Here is a tiny trained network, its code and every weight. The questions are about switching its units off for an input and a class, where a switched-off unit gives its printed mean instead of its output.

import numpy as np


def w(rows, s, z=0):
    codes = np.array(rows[::2]) - 128.0
    scale = np.full(codes.shape[1], s)
    scale[-1] = z or s
    return codes * scale


def norm(h):
    return h / np.sqrt((h * h).mean(-1, keepdims=True) + 1e-5)


def f(y):
    return y / 2 * (1 + np.tanh(0.7978845608 * (y + 0.044715 * y**3)))


def log_softmax(a):
    a = a - a.max(-1, keepdims=True)
    return a - np.log(np.exp(a).sum(-1, keepdims=True))


def net(x, mask):
    res = np.array(x, float).reshape(1, 8) / 4 @ E
    u = 0
    for l in range(2):
        y = f(norm(res) @ A[l][:, :-1].T + A[l][:, -1])
        res = res + np.where(mask[u : u + 13], y, B[l][:, -1]) @ B[l][:, :-1]
        u += 13
    return log_softmax(norm(res)[-1] @ U[:, :-1].T + U[:, -1])


A, B = {}, {}
E = w([
[148,125,240,94,47,194,100],'x0',
[131,133,128,126,125,126,130],'x1',
[229,182,135,229,187,150,72],'x2',
[129,138,130,122,127,128,132],'x3',
[129,128,127,128,125,127,129],'x4',
[113,133,143,158,69,1,61],'x5',
[128,129,130,126,130,128,128],'x6',
[127,121,127,131,130,129,127],'x7',
],0.001)
A[0] = w([
[44,27,198,139,120,127,199,176],'L0N1',
[105,66,141,38,159,82,168,204],'L0N2',
[114,116,137,164,81,11,72,39],'L0N3',
[73,96,159,64,101,73,195,39],'L0N4',
[109,154,38,164,145,32,122,54],'L0N5',
[233,182,151,248,161,122,106,213],'L0N6',
[139,132,97,106,73,17,43,30],'L0N7',
[92,5,135,89,116,69,164,79],'L0N8',
[93,139,15,172,191,44,172,68],'L0N9',
[96,129,30,134,186,110,170,106],'L0N10',
[137,115,99,104,105,99,104,64],'L0N11',
[130,135,187,113,36,184,124,240],'L0N12',
[115,117,120,155,90,68,42,3],'L0N13',
],0.0025,0.00067)
B[0] = w([
[164,165,111,179,97,89,131,149],'L0N1',
[134,172,70,214,78,138,142,153],'L0N2',
[72,171,171,186,154,137,211,182],'L0N3',
[154,172,81,153,114,172,24,143],'L0N4',
[135,135,135,79,138,79,163,178],'L0N5',
[78,173,50,106,68,118,88,255],'L0N6',
[75,123,202,160,180,134,175,175],'L0N7',
[138,195,112,106,108,145,89,146],'L0N8',
[204,97,157,5,151,88,81,199],'L0N9',
[200,75,154,84,110,137,196,166],'L0N10',
[123,109,147,109,129,123,152,124],'L0N11',
[179,47,125,124,183,62,116,170],'L0N12',
[76,127,152,134,135,187,157,150],'L0N13',
],0.0022,0.002)
A[1] = w([
[177,122,210,122,117,148,74,166],'L1N1',
[195,96,115,108,175,208,173,161],'L1N2',
[199,119,64,137,123,228,250,195],'L1N3',
[155,80,232,142,83,147,108,137],'L1N4',
[193,146,154,182,145,101,139,152],'L1N5',
[99,202,84,80,30,141,127,191],'L1N6',
[175,202,63,168,202,89,19,197],'L1N7',
[75,106,33,92,124,115,189,137],'L1N8',
[136,45,125,144,130,36,113,248],'L1N9',
[174,189,141,184,183,139,76,149],'L1N10',
[147,57,240,161,82,142,82,142],'L1N11',
[98,218,127,114,113,84,122,204],'L1N12',
[97,193,63,53,57,85,119,191],'L1N13',
],0.0025,0.0012)
B[1] = w([
[157,64,71,112,152,59,184,152],'L1N1',
[46,205,190,182,71,9,161,162],'L1N2',
[41,156,214,181,138,57,94,186],'L1N3',
[164,151,45,32,250,63,196,144],'L1N4',
[59,107,146,29,122,107,197,150],'L1N5',
[143,42,40,227,192,199,34,187],'L1N6',
[111,49,156,71,42,180,157,248],'L1N7',
[180,133,171,139,125,174,79,156],'L1N8',
[191,237,170,106,172,247,174,196],'L1N9',
[74,29,49,129,58,194,97,168],'L1N10',
[182,167,53,43,208,121,181,159],'L1N11',
[121,94,130,182,108,222,135,203],'L1N12',
[158,51,119,162,134,216,75,211],'L1N13',
],0.0018)
U = w([
[149,42,49,190,50,239,30,235],'0',
[254,113,121,9,203,72,199,117],'1',
[29,211,252,232,135,80,191,2],'2',
],0.0055,0.00072)

Each question gives the input, the list of numbers given to net, and the class t.
The units are the neurons (one row each of A and B). Each row of codes is followed by its name. A weight is (code - 128) times the scale printed after its matrix; where a second scale follows, it is the last column's (A, B and U).
mask holds one flag per neuron, layer by layer. A switched-off neuron (its flag False) gives its mean, the last column of its row in B, instead of its output. The means were averaged over made-up inputs and are rounded, as every weight is.
A unit's drop is (log p(t) with every unit on - log p(t) with that unit switched off) / (log p(t) with every unit on - log p(t) with every unit switched off).
The circuit of an input: a set's keep is (log p(t) with only the set's units on - log p(t) with every unit switched off) / (log p(t) with every unit on - log p(t) with every unit switched off). Starting from the 12 units with the biggest drops (on a tie, the unit counted first), units are removed one at a time, each time the one whose removal leaves the highest keep (on an exact tie, the one counted first), for as long as the keep stays at least 0.8.
units of the circuit, in order: the units of the circuit, biggest drop first
unit that matters most: the unit with the biggest drop
k most important neurons: the k neurons with the biggest drops, biggest first
k most important neurons of layer l: the k neurons of layer l with the biggest drops, biggest first
drop of u: that unit's drop, to one decimal
input [2,6,0,-8,6,4,4,0], class 2: units of the circuit, in order : (L0N3)
input [-2,-8,-6,1,-7,-8,-7,8], class 2: 3 most important neurons of layer 1 : (L1N3, L1N2, L1N10)
input [4,-7,-4,-6,-2,-5,0,6], class 2: 3 most important neurons : (L0N6, L0N9, L1N3)
input [3,-8,3,5,3,-8,1,-6], class 2: units of the circuit, in order : (L1N2, L1N3)
input [6,3,1,1,3,5,-3,7], class 1: 2 most important neurons : (L1N11, L0N12)
input [-3,0,-1,6,-3,-8,1,2], class 2: units of the circuit, in order : (L1N3, L1N2)
input [8,-6,-6,4,0,-2,0,2], class 1: units of the circuit, in order : (L0N12, L1N4, L1N11)
input [5,6,-5,-2,3,-7,0,-6], class 2: 4 most important neurons of layer 1 : (L1N3, L1N2, L1N7, L1N10)
input [5,4,2,6,-2,-6,0,-3], class 2: units of the circuit, in order : (L1N2, L1N3)
input [-6,7,-6,-5,-8,-5,1,-2], class 0: 2 most important neurons : (L0N7, L0N4)
input [4,0,-3,-5,-2,2,-2,7], class 1: 2 most important neurons : (L0N6, L0N12)
input [6,7,5,-5,5,6,-3,-5], class 1: 2 most important neurons of layer 0 : (L0N12, L0N2)
input [4,2,2,-7,5,-7,3,5], class 2: 2 most important neurons : (L0N9, L1N2)
input [5,0,-5,0,-8,-8,-7,0], class 2: 4 most important neurons : (L0N6, L1N3, L0N9, L1N2)
input [-1,-3,-7,2,0,6,1,-7], class 0: 2 most important neurons of layer 0 : (L0N4, L0N8)
input [5,4,-2,-6,3,-2,-6,-8], class 1: 2 most important neurons : (L0N6, L0N12)
input [8,-7,-3,7,1,4,-8,4], class 1: unit that matters most : L0N6
input [-4,6,-5,-4,8,-6,5,5], class 2: 4 most important neurons of layer 1 : (L1N3, L1N2, L1N10, L1N7)
input [-4,-8,-7,6,3,5,2,-4], class 0: drop of L0N4 : 0.8
input [-2,-2,0,7,5,-5,2,-1], class 2: drop of L1N3 : 0.1
input [7,3,4,2,3,0,-5,1], class 1: drop of L0N12 : 0.2
